Here is a tiny trained network, its code and every weight. The questions are about switching its units off for an input and a class, where a switched-off unit gives its printed mean instead of its output.

import numpy as np


def w(rows, s, z=0):
    codes = np.array(rows[::2]) - 128.0
    scale = np.full(codes.shape[1], s)
    scale[-1] = z or s
    return codes * scale


def f(y):
    return y / 2 * (1 + np.tanh(0.7978845608 * (y + 0.044715 * y**3)))


def log_softmax(a):
    a = a - a.max(-1, keepdims=True)
    return a - np.log(np.exp(a).sum(-1, keepdims=True))


def net(x, mask):
    res = np.array(x, float).reshape(1, 3) / 4 @ E
    y = f(res @ A[0][:, :-1].T + A[0][:, -1])
    res = res + np.where(mask, y, B[0][:, -1]) @ B[0][:, :-1]
    return log_softmax(res[-1] @ U[:, :-1].T + U[:, -1])


A, B = {}, {}
E = w([
[127,63,202,60,147,212,143],'x0',
[144,71,166,155,226,2,118],'x1',
[248,86,79,85,132,143,33],'x2',
],0.0085)
A[0] = w([
[101,195,84,110,35,213,109,45],'N0',
[9,173,201,156,113,152,226,48],'N1',
[136,199,30,209,47,82,92,117],'N2',
[157,197,1,192,87,50,144,40],'N3',
[120,185,97,129,32,226,120,95],'N4',
[195,61,14,55,122,195,32,49],'N5',
[145,66,217,50,128,212,147,19],'N6',
[204,99,91,92,120,135,19,4],'N7',
],0.0064,0.003)
B[0] = w([
[65,37,166,193,227,20,101,228],'N0',
[167,61,45,204,39,101,222,255],'N1',
[181,188,205,50,91,190,133,231],'N2',
[222,161,254,132,92,162,140,215],'N3',
[93,60,178,211,226,75,45,243],'N4',
[179,90,76,179,70,113,176,251],'N5',
[243,186,244,47,105,180,164,214],'N6',
[169,41,86,238,91,70,226,198],'N7',
],0.0078,0.0055)
U = w([
[135,96,35,164,66,118,170,96],'0',
[110,86,171,164,248,67,69,107],'1',
[152,151,207,88,93,178,124,101],'2',
[104,138,64,104,137,156,80,250],'3',
[95,158,57,78,151,144,90,77],'4',
],0.016,0.013)

Each question gives the input, the list of numbers given to net, and the class t.
The units are the neurons (one row each of A and B). Each row of codes is followed by its name. A weight is (code - 128) times the scale printed after its matrix; where a second scale follows, it is the last column's (A, B and U).
mask holds one flag per neuron, in row order. A switched-off neuron (its flag False) gives its mean, the last column of its row in B, instead of its output. The means were averaged over made-up inputs and are rounded, as every weight is.
A unit's drop is (log p(t) with every unit on - log p(t) with that unit switched off) / (log p(t) with every unit on - log p(t) with every unit switched off).
The circuit of an input: a set's keep is (log p(t) with only the set's units on - log p(t) with every unit switched off) / (log p(t) with every unit on - log p(t) with every unit switched off). Starting from all 8 units, units are removed one at a time, each time the one whose removal leaves the highest keep (on an exact tie, the one counted first), for as long as the keep stays at least 0.8.
circuit, biggest first: the units of the circuit, biggest drop first
most important unit: the unit with the biggest drop
k most important neurons: the k neurons with the biggest drops, biggest first
drop of u: that unit's drop, to one decimal
input [-2,0,3], class 3: circuit, biggest first => [N1; N6; N0]
input [-7,-3,-3], class 2: 2 most important neurons => [N2; N3]
input [2,-8,8], class 0: most important unit => N5
input [1,-3,-2], class 3: circuit, biggest first => [N7; N3]
input [-6,-1,-5], class 2: 2 most important neurons => [N2; N3]
input [-8,5,2], class 2: 2 most important neurons => [N3; N2]
input [-4,-7,5], class 1: 3 most important neurons => [N4; N0; N1]
input [-8,-2,-5], class 2: 2 most important neurons => [N2; N3]
input [-3,3,-5], class 0: 3 most important neurons => [N4; N1; N0]
input [8,0,-8], class 0: 3 most important neurons => [N1; N2; N3]
input [4,-7,7], class 0: 3 most important neurons => [N5; N7; N3]
input [-7,4,-8], class 0: 2 most important neurons => [N1; N6]
input [0,7,-8], class 0: drop of N1 => 0.6
input [-4,-7,-1], class 1: most important unit => N0
input [0,3,-3], class 3: drop of N5 => 0.2
input [-4,-6,4], class 1: drop of N4 => 0.4
